Below are the code and all the weights of a small trained network. Each question names an input and a class and asks about switching units off, where a switched-off unit gives its printed mean instead of its output.

import numpy as np


def w(rows, s, z=0):
    codes = np.array(rows[::2]) - 128.0
    scale = np.full(codes.shape[1], s)
    scale[-1] = z or s
    return codes * scale


def f(y):
    return np.maximum(y, 0)


def log_softmax(a):
    a = a - a.max(-1, keepdims=True)
    return a - np.log(np.exp(a).sum(-1, keepdims=True))


def net(x, mask):
    res = np.array(x, float).reshape(1, 3) / 4 @ E
    y = f(res @ A[0][:, :-1].T + A[0][:, -1])
    res = res + np.where(mask, y, B[0][:, -1]) @ B[0][:, :-1]
    return log_softmax(res[-1] @ U[:, :-1].T + U[:, -1])


A, B = {}, {}
E = w([
[163,38,6],'x0',
[108,183,25],'x1',
[239,157,129],'x2',
],0.011)
A[0] = w([
[141,187,88,95],'n1',
[135,101,76,17],'n2',
[136,251,196,129],'n3',
[213,204,88,106],'n4',
[94,112,126,73],'n5',
[6,105,108,122],'n6',
[186,80,226,131],'n7',
[51,123,116,80],'n8',
[69,134,108,118],'n9',
[35,144,86,123],'n10',
[85,54,174,110],'n11',
[132,187,78,127],'n12',
[78,229,82,80],'n13',
[125,160,95,52],'n14',
[126,112,116,2],'n15',
[33,94,152,53],'n16',
[244,188,132,55],'n17',
[181,61,68,189],'n18',
[61,119,124,48],'n19',
[60,238,171,114],'n20',
[173,130,126,66],'n21',
[66,81,88,107],'n22',
[241,170,127,88],'n23',
[45,166,64,120],'n24',
],0.015,0.0083)
B[0] = w([
[152,86,207,164],'n1',
[65,60,94,158],'n2',
[96,66,34,242],'n3',
[180,223,127,200],'n4',
[139,196,161,141],'n5',
[142,215,67,216],'n6',
[226,125,120,222],'n7',
[126,166,36,172],'n8',
[147,169,127,170],'n9',
[183,180,180,201],'n10',
[252,130,161,180],'n11',
[160,54,209,179],'n12',
[199,79,187,191],'n13',
[125,93,196,141],'n14',
[196,173,25,128],'n15',
[205,221,74,180],'n16',
[151,218,93,200],'n17',
[98,79,51,247],'n18',
[171,217,43,157],'n19',
[98,55,19,232],'n20',
[166,185,73,146],'n21',
[108,139,60,185],'n22',
[135,228,65,204],'n23',
[185,96,205,205],'n24',
],0.011,0.014)
U = w([
[169,223,117,101],'0',
[108,90,49,106],'1',
[241,135,174,220],'2',
[165,145,114,179],'3',
[53,73,231,2],'4',
[43,70,223,2],'5',
[114,88,190,2],'6',
[85,88,249,2],'7',
],0.013,0.01)

Each question gives the input, the list of numbers given to net, and the class t.
The units are the neurons (one row each of A and B). Each row of codes is followed by its name. A weight is (code - 128) times the scale printed after its matrix; where a second scale follows, it is the last column's (A, B and U).
mask holds one flag per neuron, in row order. A switched-off neuron (its flag False) gives its mean, the last column of its row in B, instead of its output. The means were averaged over made-up inputs and are rounded, as every weight is.
A unit's drop is (log p(t) with every unit on - log p(t) with that unit switched off) / (log p(t) with every unit on - log p(t) with every unit switched off).
The circuit of an input: a set's keep is (log p(t) with only the set's units on - log p(t) with every unit switched off) / (log p(t) with every unit on - log p(t) with every unit switched off). Starting from the 12 units with the biggest drops (on a tie, the unit counted first), units are removed one at a time, each time the one whose removal leaves the highest keep (on an exact tie, the one counted first), for as long as the keep stays at least 0.8.
circuit, biggest first: the units of the circuit, biggest drop first
most important unit: the unit with the biggest drop
k most important neurons: the k neurons with the biggest drops, biggest first
drop of u: that unit's drop, to one decimal
input [3,-4,5], class 0: most important unit : n23
input [-8,-8,1], class 1: 2 most important neurons : n3; n20
input [1,7,-5], class 2: 2 most important neurons : n24; n13
input [0,7,6], class 2: 2 most important neurons : n12; n1
input [5,8,5], class 2: 2 most important neurons : n12; n1
input [-4,5,-3], class 2: 4 most important neurons : n13; n24; n18; n10
input [-8,8,4], class 1: 2 most important neurons : n3; n20
input [8,-7,7], class 1: 2 most important neurons : n18; n10
input [-7,8,7], class 2: 4 most important neurons : n13; n12; n4; n1
input [5,-8,-6], class 2: 2 most important neurons : n11; n23
input [-4,6,-5], class 2: 2 most important neurons : n13; n24
input [8,-5,5], class 1: drop of n18 : 1.0
input [-3,0,8], class 0: drop of n5 : 0.0
input [1,3,-5], class 0: circuit, biggest first : n6
input [6,8,4], class 2: drop of n4 : 0.2
